-2.31 -0.13 -0.09 +0.40
+1.10 +0.03 -1.41 +1.97
-2.41 -0.62 +0.00 -1.81
+0.67 -0.21 -0.48 +0.68
+5.01 -1.24 +0.38 +0.32
->
-2.31 +0.03 +0.00 +0.68

-2.53 -5.81 -1.14
-2.36 -5.65 -1.01
+4.10 -2.68 +4.11
+4.20 -2.62 +3.92
-2.34 -5.54 -1.12
->
-2.53 -5.65 +4.11

+3.32 -4.15 +1.51
+4.81 -0.38 +5.74
+3.86 +0.25 +5.45
->
+3.32 -0.38 +5.45

-0.91 +1.18 -3.58 +1.05
-5.53 -3.75 -1.97 -5.50
+1.04 +4.69 -2.72 +1.14
-1.22 -0.49 -2.64 +0.81
->
-0.91 -3.75 -2.72 +0.81

+2.23 +0.33 -6.36 -2.08
+0.93 +0.43 -0.24 +1.35
-3.38 +1.23 +0.02 +3.15
-3.12 +1.84 +5.14 +0.32
->
+2.23 +0.43 +0.02 +0.32

-1.47 -0.22 +4.27 -2.47
-5.21 -0.87 +3.55 +0.22
->
-1.47 -0.87
---
-3.01 +5.55 -2.96
+3.05 -3.38 +6.09
+6.16 -6.01 +5.85
-3.08 +3.29 +0.51
->
+3.05 -3.38 +6.09
+6.16 -6.01 +5.85

+5.06 -6.04 -3.61 +0.23 +4.26
-1.67 +0.89 -0.04 +1.73 -0.85
-1.56 +0.66 -0.25 +2.04 -0.66
-3.03 +3.26 +1.59 +1.51 -2.07
->
-1.67 +0.89 -0.04
-1.56 +0.66 -0.25

-0.62 +0.29 +0.09 +2.48 +1.95
+2.39 -2.72 +4.06 +4.73 +0.00
+0.00 +2.20 -2.05 +0.85 +0.00
->
+2.39 -2.72 +4.06
+0.00 +2.20 -2.05

+0.36 -4.11 +4.71 -4.17
+0.13 -4.31 +4.11 -4.01
+0.33 -4.15 +4.58 -4.11
->
+0.13 -4.31 +4.11
+0.33 -4.15 +4.58

+3.58 -5.12 +1.55
+3.06 -0.06 +3.96
-1.11 +1.33 +0.39
->
+3.06 -0.06 +3.96
-1.11 +1.33 +0.39

+1.45 +1.45 -1.96 +3.72
+3.69 +3.69 -0.30 -5.59
+4.39 +4.39 -1.62 -1.31
-2.43 -2.43 +1.81 -0.09
-0.31 -0.31 -0.73 +2.10
->
+3.69 +3.69 -0.30
+4.39 +4.39 -1.62

-1.50 -3.33 +6.35
+0.44 +2.77 -4.22
+1.13 +2.81 -4.04
->
+0.44 +2.77 -4.22
+1.13 +2.81 -4.04

-3.55 +3.47 +1.60 +4.52 -2.04
+4.06 -3.19 +1.53 -5.37 +5.83
+0.47 +2.94 +3.87 -2.96 +4.81
-3.53 +2.52 +4.84 -5.37 +4.75
-4.21 +2.20 +2.00 +3.66 -1.10
->
+4.06 -3.19 +1.53
+0.47 +2.94 +3.87
---
-1.32 +4.84 +4.60 +0.58
-2.06 +5.68 +5.49 +1.07
-1.61 +1.28 +1.82 +3.59
->
+0.58 +5.49 +1.28

-3.17 -6.15
-2.69 +3.35
->
-6.15 -2.69

-2.51 -1.42 -1.49 -1.75 -1.84
+2.23 -3.08 -2.36 -3.02 +2.27
+0.42 -0.11 -2.41 -2.01 -3.79
+2.94 -1.67 -1.30 -0.70 +2.64
-2.34 -0.52 +2.90 +2.84 +5.01
->
-1.84 -3.02 -2.41 -1.67 -2.34

+4.53 +4.05 -3.07
+1.13 +2.69 +3.32
+2.65 +3.71 -3.14
+2.91 -2.93 -1.40
-1.59 +3.12 -0.54
->
-3.07 +2.69 +2.65

+2.49 -2.15 +2.55 +0.99
+0.37 -0.90 +4.26 -1.59
+0.03 +1.70 +1.99 +2.36
-0.47 -0.71 +1.98 -5.46
+2.72 -2.89 +1.86 +1.79
->
+0.99 +4.26 +1.70 -0.47

+3.12 -3.14 -2.88
+1.50 -6.20 +0.89
-3.87 +1.48 +4.18
-3.85 +0.91 +4.57
->
-2.88 -6.20 -3.87

-1.95 +5.42
-3.00 +3.45
+4.15 -1.09
->
+5.42 -3.00

+2.25 +4.35 -1.53 -2.13
-3.38 -5.53 +2.13 +2.15
->
-2.13 +2.13
